Here is a tiny trained network, its code and every weight. The questions are about switching its units off for an input and a target symbol, where a switched-off unit gives its printed mean instead of its output.

import numpy as np


def w(rows, s, z=0):
    codes = np.array(rows[::2]) - 128.0
    scale = np.full(codes.shape[1], s)
    scale[-1] = z or s
    return codes * scale


def f(y):
    return np.maximum(y, 0)


def softmax(a):
    e = np.exp(a - a.max(-1, keepdims=True))
    return e / e.sum(-1, keepdims=True)


def log_softmax(a):
    a = a - a.max(-1, keepdims=True)
    return a - np.log(np.exp(a).sum(-1, keepdims=True))


def net(x, mask):
    ids = ['ΓΔΘΣΦΨΩεηλξπ'.index(c) for c in x.split()]
    T = len(ids)
    res = E[ids] + P[:T]
    q, k, v = (res @ M[0].T for M in (Q, K, V))
    z = softmax(np.where(np.tri(T) > 0, q @ k.T / 3**0.5, -1e9)) @ v
    res = res + np.where(mask[0], z, O[0][:, -1]) @ O[0][:, :-1]
    y = f(res @ A[0][:, :-1].T + A[0][:, -1])
    res = res + np.where(mask[1:25], y, B[0][:, -1]) @ B[0][:, :-1]
    return log_softmax(res[-1] @ U[:, :-1].T + U[:, -1])


Q, K, V, O, A, B = {}, {}, {}, {}, {}, {}
E = w([
[179,71,30],'Γ',
[131,122,168],'Δ',
[181,115,92],'Θ',
[168,52,156],'Σ',
[119,50,197],'Φ',
[162,101,119],'Ψ',
[166,116,129],'Ω',
[131,120,166],'ε',
[196,108,108],'η',
[193,5,147],'λ',
[220,110,128],'ξ',
[169,101,96],'π',
],0.018)
P = w([
[173,156,172],'0',
[138,176,180],'1',
[142,158,171],'2',
[151,142,165],'3',
[163,123,164],'4',
[200,108,166],'5',
[219,98,169],'6',
[234,70,165],'7',
[231,85,195],'8',
[253,85,197],'9',
],0.0054)
Q[0] = w([
[205,129,174],'H0',
[169,47,138],'H0',
[255,146,210],'H0',
],0.009)
K[0] = w([
[146,32,90],'H0',
[176,66,24],'H0',
[148,2,90],'H0',
],0.0094)
V[0] = w([
[42,52,58],'H0',
[90,225,24],'H0',
[146,24,1],'H0',
],0.0095)
O[0] = w([
[42,115,192,135],'H0',
[136,245,194,31],'H0',
[25,173,103,252],'H0',
],0.011)
A[0] = w([
[108,173,174,98],'N0',
[202,126,103,163],'N1',
[87,149,89,109],'N2',
[113,150,113,92],'N3',
[75,122,103,18],'N4',
[93,108,83,209],'N5',
[199,131,171,179],'N6',
[129,219,96,25],'N7',
[197,85,186,14],'N8',
[201,128,254,99],'N9',
[115,146,84,203],'N10',
[200,117,125,6],'N11',
[150,183,93,191],'N12',
[149,142,55,147],'N13',
[63,184,85,44],'N14',
[80,156,89,123],'N15',
[72,85,111,38],'N16',
[185,85,200,201],'N17',
[104,191,142,77],'N18',
[174,174,140,48],'N19',
[77,144,75,34],'N20',
[123,72,86,35],'N21',
[237,164,123,3],'N22',
[108,84,114,84],'N23',
],0.0099,0.004)
B[0] = w([
[163,144,90,146],'N0',
[139,176,43,170],'N1',
[100,99,138,180],'N2',
[138,114,135,139],'N3',
[222,123,116,182],'N4',
[126,194,132,254],'N5',
[207,136,84,148],'N6',
[115,110,158,133],'N7',
[53,63,211,171],'N8',
[254,192,130,133],'N9',
[92,178,134,175],'N10',
[101,74,89,148],'N11',
[161,159,54,140],'N12',
[141,145,169,170],'N13',
[151,80,176,190],'N14',
[92,96,175,190],'N15',
[142,177,96,234],'N16',
[150,133,232,195],'N17',
[128,125,164,144],'N18',
[119,112,102,128],'N19',
[144,76,179,182],'N20',
[111,126,101,226],'N21',
[106,81,92,139],'N22',
[99,141,119,212],'N23',
],0.018,0.0099)
U = w([
[70,248,191,211],'Γ',
[175,93,131,205],'Δ',
[96,130,67,31],'Θ',
[41,38,82,253],'Σ',
[94,57,184,69],'Φ',
[138,113,108,51],'Ψ',
[160,127,115,110],'Ω',
[183,91,131,157],'ε',
[125,74,80,151],'η',
[2,87,38,23],'λ',
[132,30,75,32],'ξ',
[152,146,103,132],'π',
],0.0074,0.005)

Each question gives the input, a string of symbols that net reads in full, and the target symbol t.
The units are the heads (3 rows each of Q, K, V and O) and the neurons (one row each of A and B). Each row of codes is followed by its name. A weight is (code - 128) times the scale printed after its matrix; where a second scale follows, it is the last column's (O, A, B and U).
mask holds one flag per unit, heads first, then neurons. A switched-off unit (its flag False) gives its mean, the last column of its rows in O or B, instead of its output. The means were averaged over made-up inputs and are rounded, as every weight is.
A unit's drop is (log p(t) with every unit on - log p(t) with that unit switched off) / (log p(t) with every unit on - log p(t) with every unit switched off).
The circuit of an input: a set's keep is (log p(t) with only the set's units on - log p(t) with every unit switched off) / (log p(t) with every unit on - log p(t) with every unit switched off). Starting from the 12 units with the biggest drops (on a tie, the unit counted first), units are removed one at a time, each time the one whose removal leaves the highest keep (on an exact tie, the one counted first), for as long as the keep stays at least 0.8.
units of the circuit, in order: the units of the circuit, biggest drop first
most important unit: the unit with the biggest drop
k most important neurons: the k neurons with the biggest drops, biggest first
drop of u: that unit's drop, to one decimal
input Φ Φ ξ Γ Γ π π Γ ε Θ, target Φ: most important unit => H0
input ε Φ Φ, target Φ: units of the circuit, in order => [H0 N8]
input η Γ Φ Φ Θ ε Σ Γ, target Γ: units of the circuit, in order => [N5 H0]
input ε Φ Δ ξ, target ξ: units of the circuit, in order => [H0 N11 N22]
input π Φ Φ λ Φ Φ Γ Φ Φ λ, target λ: units of the circuit, in order => [H0 N17 N14]
input Φ Φ Δ ξ Γ Γ Γ Γ Θ Ψ, target Φ: 2 most important neurons => [N14 N20]
input ξ Φ Γ Φ Φ Σ Δ Γ π, target Γ: 2 most important neurons => [N10 N5]
input π Φ ε Δ λ ε, target λ: units of the circuit, in order => [H0 N17 N14]
input η ξ Φ ξ Θ Φ ε λ, target λ: 2 most important neurons => [N21 N23]
input ε Γ Γ Γ, target Φ: 3 most important neurons => [N14 N20 N15]
input Δ ε ε, target ε: 3 most important neurons => [N9 N17 N6]
input Φ ξ Θ Γ Φ π, target Γ: drop of N5 => 0.0
input Γ Ψ Γ ε ε Γ Φ Γ Γ ε, target Φ: drop of N14 => 1.0
input Φ Φ Φ Γ Σ Φ λ Φ ε, target λ: drop of N14 => 0.1
input λ ε Δ ξ π Φ ξ, target λ: most important neuron => [N21]
